Below are the code and all the weights of a small trained network. Each question names an input and a class and asks about switching units off, where a switched-off unit gives its printed mean instead of its output.

import numpy as np


def w(rows, s, z=0):
    codes = np.array(rows[::2]) - 128.0
    scale = np.full(codes.shape[1], s)
    scale[-1] = z or s
    return codes * scale


def norm(h):
    return h / np.sqrt((h * h).mean(-1, keepdims=True) + 1e-5)


def f(y):
    return np.maximum(y, 0)


def log_softmax(a):
    a = a - a.max(-1, keepdims=True)
    return a - np.log(np.exp(a).sum(-1, keepdims=True))


def net(x, mask):
    res = np.array(x, float).reshape(1, 2) / 4 @ E
    u = 0
    for l in range(2):
        y = f(norm(res) @ A[l][:, :-1].T + A[l][:, -1])
        res = res + np.where(mask[u : u + 10], y, B[l][:, -1]) @ B[l][:, :-1]
        u += 10
    return log_softmax(norm(res)[-1] @ U[:, :-1].T + U[:, -1])


A, B = {}, {}
E = w([
[71,77,235,107,86],'x0',
[110,254,132,57,137],'x1',
],0.005)
A[0] = w([
[86,163,195,15,112,120],'0.n0',
[33,203,139,34,108,48],'0.n1',
[251,119,54,159,41,20],'0.n2',
[169,33,167,165,137,78],'0.n3',
[173,105,2,174,109,3],'0.n4',
[198,110,34,158,83,23],'0.n5',
[166,116,56,171,140,45],'0.n6',
[182,62,141,110,235,132],'0.n7',
[168,127,60,104,105,82],'0.n8',
[166,154,55,168,59,137],'0.n9',
],0.0094,0.0062)
B[0] = w([
[41,162,80,54,93,253],'0.n0',
[43,254,183,21,61,229],'0.n1',
[157,177,103,127,173,189],'0.n2',
[137,71,93,145,45,247],'0.n3',
[98,159,200,55,239,211],'0.n4',
[82,153,204,116,218,192],'0.n5',
[163,122,124,177,202,189],'0.n6',
[129,148,157,171,88,196],'0.n7',
[153,71,57,125,157,172],'0.n8',
[173,80,119,210,181,213],'0.n9',
],0.0093,0.0056)
A[1] = w([
[66,229,167,20,208,126],'1.n0',
[72,159,6,106,86,99],'1.n1',
[169,200,141,101,154,16],'1.n2',
[166,133,209,166,209,119],'1.n3',
[254,192,116,208,203,2],'1.n4',
[158,87,227,195,118,222],'1.n5',
[217,129,180,232,79,80],'1.n6',
[194,199,163,248,174,45],'1.n7',
[207,115,183,217,214,153],'1.n8',
[157,102,10,128,74,246],'1.n9',
],0.0096,0.0053)
B[1] = w([
[133,226,46,89,21,254],'1.n0',
[109,97,150,98,107,185],'1.n1',
[54,160,185,152,116,139],'1.n2',
[206,233,67,64,145,196],'1.n3',
[190,17,88,126,254,191],'1.n4',
[180,224,109,103,170,208],'1.n5',
[150,181,161,221,151,164],'1.n6',
[199,49,146,67,227,178],'1.n7',
[183,178,44,74,156,225],'1.n8',
[56,40,191,152,142,195],'1.n9',
],0.0099,0.0096)
U = w([
[217,179,79,105,248,245],'0',
[181,123,171,214,188,11],'1',
[39,44,190,123,60,3],'2',
[96,46,222,221,92,125],'3',
[46,243,91,39,37,220],'4',
],0.011,0.0053)

Each question gives the input, the list of numbers given to net, and the class t.
The units are the neurons (one row each of A and B). Each row of codes is followed by its name. A weight is (code - 128) times the scale printed after its matrix; where a second scale follows, it is the last column's (A, B and U).
mask holds one flag per neuron, layer by layer. A switched-off neuron (its flag False) gives its mean, the last column of its row in B, instead of its output. The means were averaged over made-up inputs and are rounded, as every weight is.
A unit's drop is (log p(t) with every unit on - log p(t) with that unit switched off) / (log p(t) with every unit on - log p(t) with every unit switched off).
most important unit: the unit with the biggest drop
top k neurons: the k neurons with the biggest drops, biggest first
top k neurons in layer l: the k neurons of layer l with the biggest drops, biggest first
drop when u is switched off: that unit's drop, to one decimal
input [8,-2], class 2: most important unit	1.n0
input [1,-8], class 1: top 3 neurons in layer 0	[0.n0 0.n1 0.n7]
input [7,-3], class 2: top 2 neurons	[1.n0 0.n9]
input [5,-3], class 3: top 2 neurons	[1.n0 0.n1]
input [8,-5], class 3: top 3 neurons	[1.n0 0.n1 0.n0]
input [0,-8], class 1: top 3 neurons in layer 0	[0.n3 0.n0 0.n1]
input [3,-2], class 3: top 2 neurons in layer 0	[0.n1 0.n0]
input [0,-6], class 1: top 2 neurons in layer 0	[0.n3 0.n0]
input [7,-2], class 2: drop when 1.n0 is switched off	0.2
input [4,-7], class 3: drop when 0.n3 is switched off	0.2
input [7,-5], class 3: drop when 0.n0 is switched off	0.1
